Facts:
drabur -trukagruk-> c; trerik -trukagruk-> c; bubrun -trukagruk-> e; druba -trukagruk-> c; tano -trukagruk-> b; gevus -trukagruk-> b
pinun -trukagruk-> d; buplo -trukagruk-> d; brodrer -trukagruk-> e; susul -trukagruk-> b; bidrigir -trukagruk-> a; peles -trukagruk-> a
butra -trukagruk-> a; brapo -trukagruk-> a; sebra -trukagruk-> a; zabres -trukagruk-> e; stinemum -trukagruk-> d; pugedok -trukagruk-> e
fledris -trukagruk-> d; sedrustes -trukagruk-> c; drekli -trukagruk-> b; pegrul -trukagruk-> a; grotra -trukagruk-> b; gekuflo -trukagruk-> e
temor -trukagruk-> b; bramis -trukagruk-> b; plunini -trukagruk-> a; mudredre -trukagruk-> e; figruk -trukagruk-> e; tipli -trukagruk-> a
stodre -trukagruk-> d; skelel -trukagruk-> c; brumopla -trukagruk-> b; dekar -trukagruk-> a; nalar -trukagruk-> d; bozu -trukagruk-> a
plistal -trukagruk-> d; kedemus -trukagruk-> c; plame -trukagruk-> b; katom -trukagruk-> b; sedriskik -trukagruk-> a; kagrobrul -trukagruk-> e
kepler -trukagruk-> b; litrul -trukagruk-> c; gifebol -trukagruk-> d; nezos -trukagruk-> e; grabral -trukagruk-> a; roke -trukagruk-> a
grefes -trukagruk-> c; muno -trukagruk-> a; flagrin -trukagruk-> a; tiplik -trukagruk-> c; trema -trukagruk-> b; mikin -trukagruk-> c
zuber -trukagruk-> b; roges -trukagruk-> a; sezel -trukagruk-> d; lopludul -trukagruk-> c; gretal -trukagruk-> a; keplur -trukagruk-> c
nuvok -trukagruk-> e; vulen -trukagruk-> e; butise -trukagruk-> d; drebemen -trukagruk-> c; rimu -trukagruk-> b; geklizas -trukagruk-> c
stekabes -trukagruk-> a; pabir -trukagruk-> a; tugripum -trukagruk-> d; plufelam -trukagruk-> e; breme -trukagruk-> b; zasum -trukagruk-> b
laklur -trukagruk-> b; gripor -trukagruk-> d; guvufam -trukagruk-> a; popin -trukagruk-> c; kebram -trukagruk-> a; sutam -trukagruk-> d
lasal -trukagruk-> b; giludras -trukagruk-> d; grofu -trukagruk-> b; ligrin -trukagruk-> a; grelis -trukagruk-> a; flamik -trukagruk-> a
bosak -trukagruk-> a; tumozur -trukagruk-> b; grubri -trukagruk-> a; vekla -trukagruk-> b; sigros -trukagruk-> e; zuklim -trukagruk-> e
pliklus -trukagruk-> c; napluk -trukagruk-> c; zaro -trukagruk-> d; vadrem -trukagruk-> e; bagos -trukagruk-> b; bubrun -venoma-> kedemus
bubrun -venoma-> bagos; bubrun -venoma-> trerik; bubrun -venoma-> figruk; pinun -venoma-> plame; pinun -venoma-> napluk; pinun -venoma-> gevus
pinun -venoma-> mudredre; butra -venoma-> sigros; butra -venoma-> drabur; butra -venoma-> napluk; butra -venoma-> muno; sebra -venoma-> pliklus
sebra -venoma-> geklizas; sebra -venoma-> zuber; stinemum -venoma-> gifebol; stinemum -venoma-> ligrin; stinemum -venoma-> geklizas; fledris -venoma-> peles
fledris -venoma-> keplur; fledris -venoma-> zuber; fledris -venoma-> litrul; gekuflo -venoma-> sigros; gekuflo -venoma-> butise; plunini -venoma-> drabur
plunini -venoma-> napluk; plunini -venoma-> plistal; plunini -venoma-> mikin; plunini -venoma-> sedrustes; tipli -venoma-> vulen; skelel -venoma-> bramis
skelel -venoma-> guvufam; skelel -venoma-> grubri; skelel -venoma-> stekabes; sedriskik -venoma-> laklur; sedriskik -venoma-> zabres; sedriskik -venoma-> nalar
kagrobrul -venoma-> dekar; kagrobrul -venoma-> susul; grabral -venoma-> plame; grabral -venoma-> popin; grabral -venoma-> tugripum; roke -venoma-> sigros
roke -venoma-> bozu; roke -venoma-> gevus; roke -venoma-> zuber; roke -venoma-> lopludul; tiplik -venoma-> pliklus; tiplik -venoma-> temor
gretal -venoma-> temor; nuvok -venoma-> sutam; nuvok -venoma-> tano; nuvok -venoma-> figruk; drebemen -venoma-> popin; drebemen -venoma-> napluk
drebemen -venoma-> vadrem; drebemen -venoma-> brodrer; rimu -venoma-> bagos; rimu -venoma-> sezel; rimu -venoma-> sutam; pabir -venoma-> sutam
pabir -venoma-> breme; pabir -venoma-> plistal; pabir -venoma-> flagrin; pabir -venoma-> keplur; pabir -venoma-> temor; pabir -venoma-> lopludul
kebram -venoma-> zasum; kebram -venoma-> gevus; kebram -venoma-> figruk; giludras -venoma-> plufelam; giludras -venoma-> breme; giludras -venoma-> nezos
giludras -venoma-> vekla; grofu -venoma-> grelis; grofu -venoma-> pliklus; grofu -venoma-> breme; grofu -venoma-> kepler; flamik -venoma-> laklur
flamik -venoma-> tano; bosak -venoma-> buplo; tumozur -venoma-> kedemus; tumozur -venoma-> guvufam; tumozur -venoma-> geklizas; tumozur -venoma-> breme
tumozur -venoma-> brodrer; zaro -venoma-> plufelam; zaro -venoma-> trema; bubrun -skunostor-> g; gevus -skunostor-> l; brodrer -skunostor-> f
susul -skunostor-> f; brapo -skunostor-> g; sebra -skunostor-> h; stinemum -skunostor-> j; pugedok -skunostor-> f; fledris -skunostor-> g
drekli -skunostor-> h; pegrul -skunostor-> h; temor -skunostor-> k; bramis -skunostor-> j; figruk -skunostor-> m; skelel -skunostor-> i
brumopla -skunostor-> n; dekar -skunostor-> f; plistal -skunostor-> n; kedemus -skunostor-> g; plame -skunostor-> f; sedriskik -skunostor-> m
kagrobrul -skunostor-> j; roke -skunostor-> h; grefes -skunostor-> j; muno -skunostor-> g; flagrin -skunostor-> g; tiplik -skunostor-> f
mikin -skunostor-> m; sezel -skunostor-> i; gretal -skunostor-> l; drebemen -skunostor-> f; rimu -skunostor-> g; geklizas -skunostor-> h
pabir -skunostor-> m; tugripum -skunostor-> n; breme -skunostor-> j; zasum -skunostor-> g; gripor -skunostor-> m; sutam -skunostor-> m
lasal -skunostor-> f; giludras -skunostor-> f; grofu -skunostor-> h; ligrin -skunostor-> g; sigros -skunostor-> h; napluk -skunostor-> k
zaro -skunostor-> j

Known rows:
drabur: .12 .10 -.36 -.10 .26 -.02 .12 .00 -.13 -.03 -.16 .02 .16 .29 .04 -.18 .07
rimu: -.03 -.18 -.41 .20 .21 -.02 .28 -.07 -.08 -.08 .27 -.12 .18 .23 .05 -.19 .08
flagrin: -.04 -.21 -.34 .13 .21 -.01 .49 .18 -.05 .00 -.01 -.10 .17 .13 .05 -.24 -.04
zabres: -.02 -.02 -.42 -.06 .21 .00 .25 -.03 -.11 -.06 -.18 -.09 .14 .13 .07 -.09 .02
guvufam: -.01 -.10 -.40 .01 .20 -.02 .29 .16 -.14 .04 -.16 -.11 .15 .04 .07 -.10 -.04
nalar: .01 -.22 -.42 -.07 .20 -.01 .30 .03 -.13 -.08 -.12 -.13 .14 .12 .16 -.09 -.05
plistal: .34 -.27 -.39 -.12 .19 .02 .06 -.09 -.11 .14 -.17 .04 .39 .07 .46 -.05 -.04
zuklim: .00 -.03 -.41 -.05 .22 .00 .25 -.04 -.11 -.05 -.17 -.09 .14 .12 .08 -.07 .04
grubri: -.02 -.16 -.40 -.03 .20 -.02 .27 .16 -.13 .06 -.15 -.10 .15 .06 .06 -.12 -.04
ligrin: -.04 -.15 -.35 .21 .19 -.01 .58 .20 -.08 -.01 -.08 -.11 .17 .11 .05 -.21 -.04
kedemus: .01 .35 -.40 .14 .22 -.01 .39 .04 -.12 -.08 -.06 -.01 .19 .37 .05 -.27 -.01
gretal: -.04 -.27 -.40 -.07 .20 -.01 .09 -.05 -.13 .17 -.13 -.12 .16 .05 .09 .11 -.04
grefes: -.04 .00 -.41 -.06 .21 .33 .04 .04 -.12 -.10 -.12 -.10 .14 .70 .13 -.30 -.03
sebra: -.02 -.21 -.05 .74 .21 .17 .50 .10 .07 -.09 -.08 -.10 .21 .35 .07 -.17 -.04
geklizas: -.03 .36 -.19 .59 .20 .19 .67 .14 .02 -.08 -.16 -.10 .21 .68 .04 -.28 -.04
bosak: -.03 -.22 -.40 .05 .22 -.01 .08 .03 -.13 .05 -.09 -.11 .16 .05 .04 -.05 -.05
buplo: .02 -.22 -.41 -.05 .21 -.01 .29 .01 -.14 -.07 -.14 -.12 .16 .13 .15 -.07 -.05
katom: -.01 -.12 -.41 -.05 .23 -.02 .25 -.03 -.14 -.07 -.17 -.07 .16 .10 .09 -.03 .00
lopludul: .05 .22 -.40 -.09 .28 -.01 .07 -.03 -.13 -.05 -.16 -.01 .16 .25 .06 -.18 .03
pegrul: -.02 -.24 -.25 .39 .20 .15 .79 .34 .12 -.08 -.10 -.13 .19 .49 .06 -.30 -.05
gripor: .22 -.15 -.41 -.11 .23 .01 .29 .04 -.14 -.03 .13 -.11 .15 .05 .12 .14 -.05
mudredre: .02 -.11 -.41 -.07 .22 -.01 .26 -.03 -.12 -.05 -.16 -.08 .15 .14 .06 -.07 .05
druba: .05 .26 -.41 -.08 .26 -.01 .11 .00 -.14 -.05 -.17 .00 .16 .24 .04 -.18 .01
zasum: -.04 -.15 -.40 .10 .22 -.02 .56 .02 -.05 -.08 -.05 -.05 .17 .24 .04 -.20 .01
nuvok: -.02 -.09 -.38 -.06 .21 -.01 .06 -.08 -.13 -.07 .02 -.12 .16 .16 .05 -.16 .14
bramis: -.01 -.24 -.40 .01 .20 .20 .08 .02 -.13 -.09 -.12 -.13 .15 .48 .26 -.20 -.04
grelis: -.02 -.16 -.42 -.01 .21 -.01 .23 .12 -.14 .07 -.16 -.11 .15 .06 .08 -.11 -.05
trema: -.01 -.08 -.40 -.03 .22 -.02 .29 -.02 -.14 -.07 -.16 -.09 .15 .08 .09 -.03 -.01
plame: .07 -.20 -.41 .02 .22 -.01 .53 -.08 -.12 -.03 -.11 .03 .16 .10 .05 -.17 .03

Rows:
.02 -.19 -.40 .32 .23 -.01 .32 -.10 -.13 -.08 .11 -.12 .17 .05 .05 -.07 -.04 -> giludras
.12 .19 -.39 -.09 .24 -.02 .15 .01 -.13 -.05 -.17 .00 .17 .26 .04 -.17 .04 -> popin
-.04 .00 -.41 .26 .21 -.01 .13 -.09 -.13 -.08 -.16 -.11 .18 .05 .05 .16 .02 -> tumozur
.01 .08 -.40 .02 .21 .00 .29 -.03 -.12 -.06 -.16 -.10 .14 .09 .07 -.02 .01 -> plufelam
.39 -.25 -.40 -.13 .19 .02 .05 -.09 -.11 .12 -.17 .05 .35 .06 .46 -.05 -.05 -> tugripum
-.01 -.24 -.39 .09 .22 .10 .05 -.07 -.13 -.11 -.13 -.10 .15 .51 .05 -.15 .04 -> kagrobrul
-.04 -.26 -.41 -.05 .22 -.02 .08 .06 -.12 .07 .04 -.12 .16 .08 .06 -.14 -.03 -> kebram
-.03 -.19 -.34 .40 .23 .10 .80 .14 .15 -.09 -.13 -.10 .19 .59 .05 -.27 -.02 -> drekli
.04 -.03 -.40 .07 .21 .00 .47 -.09 -.03 -.03 -.14 -.03 .16 .11 .04 -.20 .02 -> pugedok
-.04 -.24 -.25 .30 .22 .04 .81 .12 .25 -.09 -.17 -.13 .18 .72 .06 -.28 .10 -> sigros
-.01 -.27 -.09 .47 .22 .14 .55 .19 .03 -.08 -.02 -.10 .19 .53 .07 -.27 -.04 -> roke
-.03 -.20 -.40 .00 .21 .00 .09 -.09 -.13 -.04 -.17 -.12 .14 .15 .06 .04 .23 -> gekuflo
.03 .36 -.33 .04 .30 .02 .05 -.09 -.14 -.04 -.16 -.05 .18 .15 .07 -.06 -.04 -> pliklus
-.04 .17 -.18 .23 .19 .01 .05 -.09 -.10 .02 .23 -.11 .18 .16 .07 -.14 .02 -> tiplik
-.03 -.08 -.41 .22 .21 -.01 .31 -.06 -.03 -.09 .09 -.11 .18 .26 .06 -.21 .12 -> bubrun
-.03 -.26 -.31 .31 .21 -.02 .31 -.07 -.09 -.10 .10 -.11 .18 .19 .05 -.06 -.04 -> fledris
-.03 -.25 -.29 .09 .20 .00 .57 .20 -.07 .01 -.08 -.09 .16 .16 .04 -.23 -.05 -> muno
.00 -.18 -.39 .14 .20 .21 .06 -.02 -.13 -.09 -.12 -.12 .14 .38 .32 -.13 -.04 -> breme
-.03 -.16 -.24 .70 .21 .14 .50 -.05 .12 -.08 -.07 -.11 .21 .46 .06 -.12 .00 -> grofu
.04 -.25 -.40 -.14 .20 .02 .04 .07 -.12 -.04 -.17 .09 .15 .05 .21 .03 .09 -> gevus

The same objects again, as new rows of numbers:
Known rows:
bozu: .12 .09 .00 -.01 .22 -.02 -.05 -.14 .01 -.16 .09 .01 -.04 .02 -.12
roke: .11 -.10 -.24 -.10 .33 -.04 -.10 -.30 .13 -.37 .14 .12 .12 -.07 -.17
ligrin: .11 .18 -.06 -.22 .17 -.01 .08 .09 .07 .02 -.35 .03 .21 .08 -.08
stinemum: -.08 .16 -.26 .03 .04 .08 -.09 .37 .01 .03 -.06 -.19 -.02 -.07 .25
guvufam: .15 .34 -.12 -.11 .01 -.01 -.02 .07 -.13 .03 -.10 -.07 .14 -.01 -.01
mudredre: -.02 -.13 -.03 .00 -.06 -.03 .15 -.22 .14 .28 -.08 -.03 -.05 .04 -.18
zuklim: -.09 -.13 .06 -.01 -.01 .01 .02 -.04 .12 .16 -.15 -.06 .13 .04 -.17
figruk: .03 .25 .09 .29 -.39 .03 -.05 -.03 -.07 .27 .29 -.07 -.25 -.07 .11
bubrun: .01 -.18 .03 -.07 -.07 -.03 .35 -.15 .47 .14 -.27 .01 .49 -.09 -.29
gekuflo: -.10 -.21 .09 .01 .22 -.06 .06 -.12 .19 .06 .05 -.05 .14 -.08 -.26
vadrem: -.02 -.03 .03 -.02 -.10 -.08 .14 -.07 .07 .35 -.12 -.07 .00 -.01 -.11
drebemen: .16 -.04 .33 .03 .11 .09 -.01 .19 -.13 .00 .17 .03 .05 -.27 .03
brodrer: -.08 .25 .33 .07 -.21 .09 .06 .07 -.07 .24 .13 -.07 -.06 -.13 .16
popin: .15 -.02 -.11 -.10 -.11 -.14 .18 -.01 -.08 .15 -.16 -.10 -.11 .04 -.08
grabral: .31 -.05 -.09 .04 .26 .01 -.05 -.03 .07 -.03 .03 -.03 .12 -.19 -.20
plame: .01 .07 .20 .22 -.05 .18 .08 .07 -.16 .05 .19 .12 -.19 -.04 .22
tugripum: -.27 -.24 -.10 .00 .18 -.11 -.06 .06 -.10 -.18 -.26 -.11 -.17 .14 .22
napluk: .05 -.13 -.21 -.14 -.11 -.19 .26 -.20 -.05 .10 -.18 .02 -.27 .21 -.09
butra: .23 -.16 -.01 .05 .42 .01 -.10 -.12 .14 -.18 .10 .03 .07 -.18 -.24
stekabes: .19 .22 -.15 -.08 .14 .06 -.04 .02 -.12 .01 -.17 -.09 .13 .03 .04
susul: -.17 .02 .33 .18 .00 .30 .02 .24 -.22 -.08 .19 .03 -.13 -.02 .24
rimu: .00 -.17 .04 .00 -.07 .05 .22 -.10 .37 -.05 -.16 .13 .37 -.04 -.18
sutam: -.02 .22 -.07 .31 -.32 .07 -.25 .06 -.18 .24 .40 -.09 -.49 -.17 .34
bramis: -.05 .45 -.20 .15 -.25 .08 .16 .40 -.14 .05 -.32 -.08 -.06 .05 .37
giludras: -.14 .08 .29 -.01 -.30 .13 -.27 .23 -.14 .11 .43 .14 -.04 -.40 .36
gretal: -.08 .15 .19 .10 .28 -.14 -.36 .09 -.16 -.62 .08 -.09 .00 -.08 .11
nalar: -.02 -.22 -.20 .04 -.14 .07 -.06 .03 .01 .17 .02 .00 -.23 .07 .10
litrul: .02 -.03 .16 -.15 .12 -.08 .02 -.06 -.11 -.07 .01 -.04 -.05 .15 -.14
gripor: .07 .04 -.10 .20 -.04 .19 -.32 .29 -.31 .24 .34 -.17 -.30 -.14 .16

Rows:
.07 -.03 -.44 .03 .01 .06 .00 -.21 .02 -.18 -.10 .06 -.05 .14 -.05 -> pegrul
-.13 -.18 -.36 .04 -.11 .07 .16 -.17 .02 -.09 -.07 .12 .04 .18 .07 -> drekli
-.32 -.25 .18 .02 .23 .01 .07 .05 -.02 -.51 -.25 -.05 .16 .16 .14 -> brumopla
-.13 .01 -.18 -.12 .01 -.01 -.11 .13 -.16 .18 -.04 -.11 -.03 .13 .13 -> gifebol
-.06 .18 -.21 .09 -.43 -.07 -.17 .34 .02 .16 -.08 .08 -.22 -.22 .38 -> zaro
-.03 .08 .51 -.14 .05 .08 -.14 .15 -.09 -.15 .35 .10 .09 -.22 .08 -> tiplik
.10 .15 .00 -.16 .07 -.11 -.02 -.16 .28 -.06 -.13 .13 .04 .04 -.12 -> flagrin
.06 .06 -.23 -.17 .21 .01 -.08 -.25 .08 -.34 .13 .07 .24 -.03 -.07 -> sebra
.07 .10 -.09 .10 -.16 -.07 .03 .33 -.13 -.06 -.36 -.10 -.22 .06 .13 -> grefes
-.22 -.22 .08 .01 .04 -.02 -.12 -.10 .03 -.13 .00 -.01 -.08 .11 .17 -> sezel
.03 -.22 .31 -.28 .31 .01 .05 .16 -.16 -.30 -.19 -.15 .48 .01 -.15 -> skelel
.10 .07 -.05 -.23 -.19 -.15 .32 -.02 .05 .18 -.41 .01 .19 .18 -.09 -> kedemus
.15 -.05 -.05 -.12 .18 .01 .06 .01 .13 .00 -.33 .05 .12 .05 -.15 -> brapo
.02 -.33 -.19 .03 .20 .04 .00 -.03 .14 .15 .05 -.01 -.04 -.13 -.12 -> pinun
.33 .10 .07 .39 .03 .21 -.38 .21 -.07 -.11 .38 -.02 -.08 -.30 .06 -> sedriskik
-.27 .05 -.06 -.11 -.16 -.05 .14 -.29 .05 -.12 -.01 .16 -.06 .16 .12 -> temor
.27 .09 .13 .11 -.06 -.05 -.11 .08 -.33 .14 .31 -.09 -.30 -.15 -.03 -> mikin
-.37 -.24 .07 -.08 .10 -.18 -.08 -.15 .01 -.28 -.13 -.02 -.21 .09 .17 -> plistal

